Here is a tiny trained network, its code and every weight. The questions are about switching its units off for an input and a class, where a switched-off unit gives its printed mean instead of its output.

import numpy as np


def w(rows, s, z=0):
    codes = np.array(rows[::2]) - 128.0
    scale = np.full(codes.shape[1], s)
    scale[-1] = z or s
    return codes * scale


def norm(h):
    return h / np.sqrt((h * h).mean(-1, keepdims=True) + 1e-5)


def f(y):
    return np.maximum(y, 0)


def log_softmax(a):
    a = a - a.max(-1, keepdims=True)
    return a - np.log(np.exp(a).sum(-1, keepdims=True))


def net(x, mask):
    res = np.array(x, float).reshape(1, 3) / 4 @ E
    u = 0
    for l in range(3):
        y = f(norm(res) @ A[l][:, :-1].T + A[l][:, -1])
        res = res + np.where(mask[u : u + 4], y, B[l][:, -1]) @ B[l][:, :-1]
        u += 4
    return log_softmax(norm(res)[-1] @ U[:, :-1].T + U[:, -1])


A, B = {}, {}
E = w([
[118,65,141,247,87,140,43,195,187,99,1,130],'x0',
[143,167,55,129,163,50,238,97,194,93,59,57],'x1',
[120,169,132,107,159,135,95,210,152,72,136,112],'x2',
],0.0082)
A[0] = w([
[161,131,136,152,107,190,78,182,165,174,91,105,203],'0.n0',
[197,57,173,155,114,107,139,91,105,150,148,182,113],'0.n1',
[87,219,97,119,180,173,96,231,94,10,178,121,1],'0.n2',
[129,145,119,30,166,137,116,149,2,135,206,80,95],'0.n3',
],0.0057,0.0038)
B[0] = w([
[29,144,155,125,110,117,192,157,149,128,124,158,231],'0.n0',
[191,37,159,130,150,63,143,119,173,158,148,90,183],'0.n1',
[171,1,201,39,185,167,105,143,204,127,129,180,196],'0.n2',
[125,201,145,116,52,184,158,84,123,105,119,119,254],'0.n3',
],0.0094,0.0063)
A[1] = w([
[95,80,156,164,109,156,48,151,31,134,222,194,81],'1.n0',
[156,155,80,116,83,164,166,97,220,69,59,100,178],'1.n1',
[20,156,169,151,77,129,255,198,164,150,155,168,35],'1.n2',
[161,240,130,83,21,133,120,115,84,79,221,150,5],'1.n3',
],0.0062,0.0029)
B[1] = w([
[134,155,8,128,153,17,206,211,35,75,151,156,207],'1.n0',
[164,30,82,189,155,77,131,229,37,125,117,98,254],'1.n1',
[128,141,173,73,79,193,124,70,121,78,93,2,222],'1.n2',
[77,168,217,197,98,175,87,102,120,193,136,133,233],'1.n3',
],0.009,0.0062)
A[2] = w([
[212,21,104,159,86,137,73,55,87,227,127,136,195],'2.n0',
[35,100,147,254,88,95,32,186,238,140,12,181,62],'2.n1',
[21,141,20,246,18,166,59,157,127,95,7,182,1],'2.n2',
[100,170,170,127,41,108,55,185,20,99,178,219,106],'2.n3',
],0.0068,0.0042)
B[2] = w([
[125,68,168,53,206,155,95,154,245,91,98,115,205],'2.n0',
[162,171,123,97,153,173,97,97,123,155,248,225,254],'2.n1',
[114,219,159,117,86,119,163,59,66,192,157,101,220],'2.n2',
[164,104,38,173,171,28,152,150,140,97,62,85,237],'2.n3',
],0.012,0.0072)
U = w([
[112,227,188,121,83,166,190,70,55,212,216,136,129],'0',
[174,127,49,218,149,24,207,178,61,137,102,110,107],'1',
[178,95,160,42,210,127,129,134,205,132,205,174,205],'2',
[106,56,208,141,104,196,96,188,161,81,52,54,152],'3',
[41,189,32,171,61,103,48,26,222,87,38,185,8],'4',
[50,130,3,110,41,138,56,22,147,133,30,200,8],'5',
[68,145,29,149,33,109,14,31,171,127,25,180,8],'6',
[72,132,29,173,37,128,25,32,177,112,51,175,8],'7',
],0.014,0.011)

Each question gives the input, the list of numbers given to net, and the class t.
The units are the neurons (one row each of A and B). Each row of codes is followed by its name. A weight is (code - 128) times the scale printed after its matrix; where a second scale follows, it is the last column's (A, B and U).
mask holds one flag per neuron, layer by layer. A switched-off neuron (its flag False) gives its mean, the last column of its row in B, instead of its output. The means were averaged over made-up inputs and are rounded, as every weight is.
A unit's drop is (log p(t) with every unit on - log p(t) with that unit switched off) / (log p(t) with every unit on - log p(t) with every unit switched off).
The circuit of an input: a set's keep is (log p(t) with only the set's units on - log p(t) with every unit switched off) / (log p(t) with every unit on - log p(t) with every unit switched off). Starting from all 12 units, units are removed one at a time, each time the one whose removal leaves the highest keep (on an exact tie, the one counted first), for as long as the keep stays at least 0.8.
units of the circuit, in order: the units of the circuit, biggest drop first
most important unit: the unit with the biggest drop
top k neurons: the k neurons with the biggest drops, biggest first
k most important neurons of layer l: the k neurons of layer l with the biggest drops, biggest first
input [-3,4,-1], class 1: units of the circuit, in order	[2.n1]
input [7,-3,-6], class 0: top 2 neurons	[2.n2 0.n0]
input [-4,-7,7], class 1: top 3 neurons	[2.n3 1.n0 2.n1]
input [-3,-6,-5], class 1: top 2 neurons	[2.n3 1.n0]
input [6,2,6], class 0: 3 most important neurons of layer 2	[2.n1 2.n2 2.n0]
input [3,-2,4], class 2: top 3 neurons	[0.n2 0.n3 2.n1]
input [-5,-6,-3], class 1: top 3 neurons	[2.n3 1.n0 0.n0]
input [1,2,1], class 3: top 3 neurons	[1.n2 1.n0 2.n3]
input [-5,3,5], class 0: top 4 neurons	[0.n3 2.n0 2.n3 1.n3]
input [-5,4,5], class 0: top 3 neurons	[2.n3 0.n3 2.n0]
input [4,2,6], class 2: top 2 neurons	[0.n2 2.n1]
input [-6,7,-2], class 1: 2 most important neurons of layer 2	[2.n1 2.n2]
input [-2,-3,2], class 3: top 4 neurons	[0.n3 2.n1 1.n3 2.n2]
input [-4,-5,2], class 1: 3 most important neurons of layer 2	[2.n3 2.n1 2.n2]
input [-6,-8,5], class 1: most important unit	2.n3
input [6,6,8], class 2: 2 most important neurons of layer 1	[1.n0 1.n3]
input [3,4,-6], class 2: top 3 neurons	[2.n0 0.n3 1.n0]
input [-1,3,-6], class 2: 2 most important neurons of layer 0	[0.n0 0.n3]
input [7,-3,-8], class 2: top 2 neurons	[0.n1 2.n0]
input [5,-8,-7], class 1: units of the circuit, in order	[1.n0]
input [-1,-6,6], class 1: top 4 neurons	[1.n0 2.n3 2.n1 2.n0]
input [-2,-5,-6], class 2: 2 most important neurons of layer 0	[0.n1 0.n0]
input [8,-6,-2], class 0: 2 most important neurons of layer 2	[2.n2 2.n1]
input [-2,-4,-7], class 2: top 2 neurons	[0.n1 2.n0]
input [-3,-1,-6], class 2: 2 most important neurons of layer 0	[0.n1 0.n0]
input [8,0,-7], class 0: 2 most important neurons of layer 0	[0.n0 0.n2]
input [4,-3,0], class 0: most important unit	0.n0
